Below is a small trained network, with its code and all its weights. Each question gives an input and a target symbol and asks what happens when units are switched off, that is, made to give their printed mean instead of their output.

import numpy as np


def w(rows, s, z=0):
    codes = np.array(rows[::2]) - 128.0
    scale = np.full(codes.shape[1], s)
    scale[-1] = z or s
    return codes * scale


def norm(h):
    return h / np.sqrt((h * h).mean(-1, keepdims=True) + 1e-5)


def f(y):
    return np.maximum(y, 0)


def softmax(a):
    e = np.exp(a - a.max(-1, keepdims=True))
    return e / e.sum(-1, keepdims=True)


def log_softmax(a):
    a = a - a.max(-1, keepdims=True)
    return a - np.log(np.exp(a).sum(-1, keepdims=True))


def net(x, mask):
    ids = ['ΓΔΛΣΦαβεζμπτψω'.index(c) for c in x.split()]
    T = len(ids)
    res = E[ids] + P[:T]
    q, k, v = (norm(res) @ M[0].T for M in (Q, K, V))
    z = softmax(np.where(np.tri(T) > 0, q @ k.T / 2**0.5, -1e9)) @ v
    res = res + np.where(mask[0], z, O[0][:, -1]) @ O[0][:, :-1]
    y = f(norm(res) @ A[0][:, :-1].T + A[0][:, -1])
    res = res + np.where(mask[1:13], y, B[0][:, -1]) @ B[0][:, :-1]
    return log_softmax(norm(res)[-1] @ U[:, :-1].T + U[:, -1])


Q, K, V, O, A, B = {}, {}, {}, {}, {}, {}
E = w([
[98,72,157],'Γ',
[88,81,141],'Δ',
[61,91,112],'Λ',
[60,96,115],'Σ',
[106,76,110],'Φ',
[115,63,83],'α',
[112,71,105],'β',
[132,250,115],'ε',
[110,70,100],'ζ',
[116,107,126],'μ',
[72,69,137],'π',
[105,69,126],'τ',
[67,95,96],'ψ',
[77,86,120],'ω',
],0.017)
P = w([
[223,233,239],'0',
[114,120,2],'1',
[133,120,46],'2',
[116,104,67],'3',
[107,156,17],'4',
[112,104,41],'5',
[109,89,60],'6',
[96,114,43],'7',
[93,105,38],'8',
[85,77,52],'9',
[83,92,90],'10',
[60,123,55],'11',
[24,63,44],'12',
],0.0066)
Q[0] = w([
[1,47,95],'h1',
[102,83,17],'h1',
],0.01)
K[0] = w([
[219,254,167],'h1',
[140,223,183],'h1',
],0.009)
V[0] = w([
[113,149,63],'h1',
[3,174,158],'h1',
],0.018)
O[0] = w([
[76,177,139,16],'h1',
[105,76,252,253],'h1',
],0.021,0.0053)
A[0] = w([
[167,184,44,170],'n1',
[171,46,175,169],'n2',
[37,92,86,177],'n3',
[144,166,180,47],'n4',
[134,10,128,156],'n5',
[139,92,171,196],'n6',
[129,92,102,119],'n7',
[221,73,56,200],'n8',
[34,151,117,205],'n9',
[105,98,198,254],'n10',
[46,37,62,119],'n11',
[187,86,95,125],'n12',
],0.014,0.0049)
B[0] = w([
[121,48,157,184],'n1',
[59,146,70,219],'n2',
[165,153,145,183],'n3',
[117,120,125,133],'n4',
[131,231,91,225],'n5',
[120,127,52,202],'n6',
[108,126,225,149],'n7',
[118,137,194,208],'n8',
[130,255,154,181],'n9',
[119,161,70,252],'n10',
[137,160,175,191],'n11',
[122,187,203,167],'n12',
],0.0092,0.012)
U = w([
[108,245,142,144],'Γ',
[44,195,108,98],'Δ',
[110,87,165,132],'Λ',
[112,79,167,134],'Σ',
[173,99,97,180],'Φ',
[126,147,51,122],'α',
[158,122,59,184],'β',
[93,156,104,1],'ε',
[139,118,77,129],'ζ',
[208,173,216,73],'μ',
[62,92,105,90],'π',
[218,149,186,97],'τ',
[105,90,187,144],'ψ',
[98,59,146,178],'ω',
],0.011,0.0043)

Each question gives the input, a string of symbols that net reads in full, and the target symbol t.
The units are the heads (2 rows each of Q, K, V and O) and the neurons (one row each of A and B). Each row of codes is followed by its name. A weight is (code - 128) times the scale printed after its matrix; where a second scale follows, it is the last column's (O, A, B and U).
mask holds one flag per unit, heads first, then neurons. A switched-off unit (its flag False) gives its mean, the last column of its rows in O or B, instead of its output. The means were averaged over made-up inputs and are rounded, as every weight is.
A unit's drop is (log p(t) with every unit on - log p(t) with that unit switched off) / (log p(t) with every unit on - log p(t) with every unit switched off).
The circuit of an input: a set's keep is (log p(t) with only the set's units on - log p(t) with every unit switched off) / (log p(t) with every unit on - log p(t) with every unit switched off). Starting from the 12 units with the biggest drops (on a tie, the unit counted first), units are removed one at a time, each time the one whose removal leaves the highest keep (on an exact tie, the one counted first), for as long as the keep stays at least 0.8.
circuit, biggest first: the units of the circuit, biggest drop first
most important unit: the unit with the biggest drop
k most important neurons: the k neurons with the biggest drops, biggest first
drop of u: that unit's drop, to one decimal
input Γ Φ Γ Δ Σ τ, target Γ: most important unit	n5
input τ τ Λ ψ τ ε ω ζ β, target Γ: circuit, biggest first	[n9, h1]
input ε Λ ζ α Δ ζ β, target Γ: 2 most important neurons	[n11, n5]
input Λ ε Σ Δ β Φ μ π, target Γ: circuit, biggest first	[n9, h1]
input τ Φ α Λ Σ Δ Σ Δ τ β τ μ, target μ: 2 most important neurons	[n8, n12]
input μ Φ Γ α Δ Δ β Σ β α, target μ: 3 most important neurons	[n8, n12, n10]
input Γ α Δ β μ τ Γ ψ τ ψ Γ Δ Γ, target Γ: 2 most important neurons	[n5, n12]
input μ α π τ Φ Δ β ψ β α ζ, target μ: 2 most important neurons	[n8, n10]
input μ α β β τ ψ Δ β, target μ: 3 most important neurons	[n8, n12, n10]
input ε ψ α Φ α π, target Γ: drop of n11	0.1
input β ε α, target Γ: drop of n12	0.0
input Γ π μ τ Φ τ Φ β ψ Λ π α ψ, target Γ: drop of n10	0.0
input μ ψ ω ψ τ α ζ β ε Δ Λ, target Γ: drop of n5	0.2
input α β ζ Δ Γ ε α β π β μ Λ Φ, target Γ: most important unit	n9
